Below are the code and all the weights of a small trained network. Each question names an input and a class and asks about switching units off, where a switched-off unit gives its printed mean instead of its output.

import numpy as np


def w(rows, s, z=0):
    codes = np.array(rows[::2]) - 128.0
    scale = np.full(codes.shape[1], s)
    scale[-1] = z or s
    return codes * scale


def f(y):
    return np.maximum(y, 0)


def log_softmax(a):
    a = a - a.max(-1, keepdims=True)
    return a - np.log(np.exp(a).sum(-1, keepdims=True))


def net(x, mask):
    res = np.array(x, float).reshape(1, 6) / 4 @ E
    y = f(res @ A[0][:, :-1].T + A[0][:, -1])
    res = res + np.where(mask, y, B[0][:, -1]) @ B[0][:, :-1]
    return log_softmax(res[-1] @ U[:, :-1].T + U[:, -1])


A, B = {}, {}
E = w([
[228,86,152,53,3,77,122,23],'x0',
[171,142,161,122,106,24,170,47],'x1',
[179,158,67,82,80,142,55,32],'x2',
[63,236,70,177,19,242,127,156],'x3',
[219,179,236,98,145,135,231,204],'x4',
[107,220,182,25,94,33,84,165],'x5',
],0.0068)
A[0] = w([
[230,140,136,44,70,56,160,39,112],'N1',
[83,66,2,119,81,111,109,109,84],'N2',
[214,119,177,78,82,134,168,115,249],'N3',
[122,245,130,108,74,110,105,134,222],'N4',
[180,114,184,140,226,82,164,95,166],'N5',
[82,247,152,65,75,125,120,144,253],'N6',
[98,192,142,105,117,112,126,124,92],'N7',
],0.008,0.0029)
B[0] = w([
[155,98,41,209,177,237,146,162,252],'N1',
[44,1,39,94,122,110,114,108,200],'N2',
[166,228,112,135,152,126,222,176,216],'N3',
[251,126,79,136,30,183,190,127,197],'N4',
[127,241,132,150,228,90,73,236,202],'N5',
[191,134,125,206,50,138,162,175,210],'N6',
[185,169,164,92,51,153,151,136,154],'N7',
],0.0056,0.011)
U = w([
[98,157,202,43,90,119,139,66,2],'0',
[96,62,52,70,50,108,46,39,171],'1',
[227,142,102,119,39,156,199,170,189],'2',
[114,150,250,2,164,21,105,221,102],'3',
[84,135,71,215,227,189,151,196,144],'4',
[124,128,147,131,40,115,132,169,87],'5',
],0.0083,0.0048)

Each question gives the input, the list of numbers given to net, and the class t.
The units are the neurons (one row each of A and B). Each row of codes is followed by its name. A weight is (code - 128) times the scale printed after its matrix; where a second scale follows, it is the last column's (A, B and U).
mask holds one flag per neuron, in row order. A switched-off neuron (its flag False) gives its mean, the last column of its row in B, instead of its output. The means were averaged over made-up inputs and are rounded, as every weight is.
A unit's drop is (log p(t) with every unit on - log p(t) with that unit switched off) / (log p(t) with every unit on - log p(t) with every unit switched off).
The circuit of an input: a set's keep is (log p(t) with only the set's units on - log p(t) with every unit switched off) / (log p(t) with every unit on - log p(t) with every unit switched off). Starting from all 7 units, units are removed one at a time, each time the one whose removal leaves the highest keep (on an exact tie, the one counted first), for as long as the keep stays at least 0.8.
units of the circuit, in order: the units of the circuit, biggest drop first
unit that matters most: the unit with the biggest drop
top k neurons: the k neurons with the biggest drops, biggest first
drop of u: that unit's drop, to one decimal
input [-1,4,5,-1,1,-4], class 4: unit that matters most -> N4
input [1,3,7,-8,-2,-4], class 4: units of the circuit, in order -> (N1, N5)
input [-3,2,-4,6,-6,5], class 2: units of the circuit, in order -> (N4, N6)
input [8,8,3,-2,-7,6], class 2: top 2 neurons -> (N1, N3)
input [1,-2,-3,-4,-6,5], class 1: units of the circuit, in order -> (N3, N5)
input [3,8,7,1,2,-8], class 4: units of the circuit, in order -> (N1, N4)
input [1,7,-2,4,-5,1], class 1: top 2 neurons -> (N3, N2)
input [6,-2,4,3,-1,-4], class 1: units of the circuit, in order -> (N2, N6)
input [6,-2,-2,-5,3,-1], class 4: top 3 neurons -> (N1, N5, N4)
input [1,-7,1,-4,0,5], class 3: top 3 neurons -> (N1, N4, N2)
input [-4,2,-4,-2,-3,7], class 3: drop of N5 -> 0.0
input [2,5,-2,-6,5,-4], class 4: drop of N5 -> 0.2
input [8,3,-3,-7,1,5], class 4: drop of N5 -> 0.2
input [2,3,-2,-7,4,-5], class 4: units of the circuit, in order -> (N5)
